Below are the code and all the weights of a small trained network. Each question names an input and a class and asks about switching units off, where a switched-off unit gives its printed mean instead of its output.

import numpy as np


def w(rows, s, z=0):
    codes = np.array(rows[::2]) - 128.0
    scale = np.full(codes.shape[1], s)
    scale[-1] = z or s
    return codes * scale


def norm(h):
    return h / np.sqrt((h * h).mean(-1, keepdims=True) + 1e-5)


def f(y):
    return np.maximum(y, 0)


def log_softmax(a):
    a = a - a.max(-1, keepdims=True)
    return a - np.log(np.exp(a).sum(-1, keepdims=True))


def net(x, mask):
    res = np.array(x, float).reshape(1, 7) / 4 @ E
    u = 0
    for l in range(3):
        y = f(norm(res) @ A[l][:, :-1].T + A[l][:, -1])
        res = res + np.where(mask[u : u + 5], y, B[l][:, -1]) @ B[l][:, :-1]
        u += 5
    return log_softmax(norm(res)[-1] @ U[:, :-1].T + U[:, -1])


A, B = {}, {}
E = w([
[116,144,42,97,97,149,116,204,145],'x0',
[110,118,123,89,89,183,141,134,150],'x1',
[192,147,170,83,122,132,138,65,97],'x2',
[89,84,139,37,179,119,77,134,254],'x3',
[74,109,127,138,103,166,117,148,122],'x4',
[118,110,130,36,212,106,84,140,193],'x5',
[167,228,213,179,162,188,148,252,143],'x6',
],0.0069)
A[0] = w([
[179,133,209,194,135,97,220,113,76,134],'L0N0',
[111,81,196,200,147,166,67,57,134,102],'L0N1',
[113,17,145,20,113,27,54,101,149,4],'L0N2',
[107,87,100,100,109,209,166,46,85,90],'L0N3',
[85,142,70,86,254,175,198,93,41,92],'L0N4',
],0.005,0.0026)
B[0] = w([
[86,98,36,201,133,171,72,189,133,254],'L0N0',
[108,178,134,84,114,48,131,170,97,179],'L0N1',
[23,161,17,173,189,200,191,121,28,243],'L0N2',
[166,171,194,155,77,90,94,49,199,201],'L0N3',
[20,142,15,46,133,113,129,1,234,154],'L0N4',
],0.0076,0.0041)
A[1] = w([
[79,97,7,180,74,64,215,46,124,8],'L1N0',
[124,184,219,74,211,162,141,204,155,100],'L1N1',
[31,181,97,149,114,158,32,107,141,107],'L1N2',
[51,67,133,81,166,115,101,122,112,31],'L1N3',
[103,70,115,2,199,129,62,66,99,218],'L1N4',
],0.0059,0.0017)
B[1] = w([
[145,59,226,40,77,58,141,222,217,254],'L1N0',
[179,205,162,135,40,82,117,131,170,201],'L1N1',
[154,176,172,123,164,48,1,129,121,212],'L1N2',
[128,125,34,67,159,146,188,89,120,178],'L1N3',
[120,168,129,173,164,147,165,150,210,221],'L1N4',
],0.0092,0.0068)
A[2] = w([
[165,134,75,115,122,97,48,152,173,40],'L2N0',
[152,2,58,68,195,150,80,106,171,160],'L2N1',
[141,226,161,146,156,144,113,145,157,28],'L2N2',
[101,210,44,192,85,139,97,172,130,251],'L2N3',
[132,158,58,153,190,187,33,119,146,105],'L2N4',
],0.0077,0.0013)
B[2] = w([
[182,176,101,78,120,18,126,60,143,223],'L2N0',
[45,198,174,203,192,255,95,86,82,218],'L2N1',
[128,37,196,40,142,119,131,124,41,231],'L2N2',
[144,61,120,172,126,142,209,57,91,253],'L2N3',
[176,103,119,95,110,118,136,138,43,184],'L2N4',
],0.0084,0.0064)
U = w([
[140,73,166,83,59,74,154,154,143,84],'0',
[79,173,139,64,127,62,109,119,255,53],'1',
[55,114,71,171,167,218,203,126,143,255],'2',
],0.0091,0.0019)

Each question gives the input, the list of numbers given to net, and the class t.
The units are the neurons (one row each of A and B). Each row of codes is followed by its name. A weight is (code - 128) times the scale printed after its matrix; where a second scale follows, it is the last column's (A, B and U).
mask holds one flag per neuron, layer by layer. A switched-off neuron (its flag False) gives its mean, the last column of its row in B, instead of its output. The means were averaged over made-up inputs and are rounded, as every weight is.
A unit's drop is (log p(t) with every unit on - log p(t) with that unit switched off) / (log p(t) with every unit on - log p(t) with every unit switched off).
The circuit of an input: a set's keep is (log p(t) with only the set's units on - log p(t) with every unit switched off) / (log p(t) with every unit on - log p(t) with every unit switched off). Starting from the 12 units with the biggest drops (on a tie, the unit counted first), units are removed one at a time, each time the one whose removal leaves the highest keep (on an exact tie, the one counted first), for as long as the keep stays at least 0.8.
units of the circuit, in order: the units of the circuit, biggest drop first
k most important neurons: the k neurons with the biggest drops, biggest first
top k neurons in layer l: the k neurons of layer l with the biggest drops, biggest first
drop when u is switched off: that unit's drop, to one decimal
input [2,-8,3,-4,-8,-6,6], class 2: units of the circuit, in order	L1N0
input [8,-5,6,2,-7,3,-4], class 2: units of the circuit, in order	L2N1, L0N2
input [6,-6,6,-1,-4,-3,2], class 2: units of the circuit, in order	L1N0, L1N2
input [-6,2,-7,-5,3,7,7], class 0: units of the circuit, in order	L2N2, L2N1
input [1,-2,7,7,-4,5,-2], class 2: units of the circuit, in order	L0N2, L2N1
input [4,-3,-8,5,7,8,-4], class 2: units of the circuit, in order	L2N1, L0N2
input [8,2,4,2,5,-8,-5], class 1: units of the circuit, in order	L2N2, L0N3
input [1,-6,1,8,6,0,3], class 0: units of the circuit, in order	L2N2, L1N0, L2N4
input [-5,8,1,-5,-5,4,-2], class 1: units of the circuit, in order	L0N4, L2N3
input [6,6,-8,1,-6,-3,4], class 0: 2 most important neurons	L0N2, L2N1
input [7,0,-2,6,-4,3,-8], class 2: 2 most important neurons	L2N1, L0N2
input [8,-2,-2,-4,3,1,8], class 0: units of the circuit, in order	L2N1, L2N2
input [-7,3,-8,4,-8,-6,7], class 0: top 2 neurons in layer 1	L1N1, L1N4
input [7,6,-1,-8,5,7,-2], class 1: top neuron in layer 0	L0N4
input [-6,-8,-8,4,7,3,-6], class 2: top 2 neurons in layer 1	L1N3, L1N1
input [3,-4,-4,0,7,6,5], class 0: top 2 neurons in layer 2	L2N2, L2N3
input [-8,-1,-6,4,-5,1,-6], class 2: 2 most important neurons	L2N1, L1N1
input [-2,-4,5,-6,5,-2,3], class 2: top 3 neurons in layer 1	L1N0, L1N1, L1N2
input [-1,-5,8,2,-7,6,-3], class 2: drop when L1N2 is switched off	0.1
input [1,2,-4,-6,-8,7,5], class 0: drop when L2N2 is switched off	0.2
input [0,-3,-5,1,1,6,-3], class 2: drop when L0N2 is switched off	0.2
input [8,-3,-6,-8,7,5,-3], class 1: most important neuron	L1N0
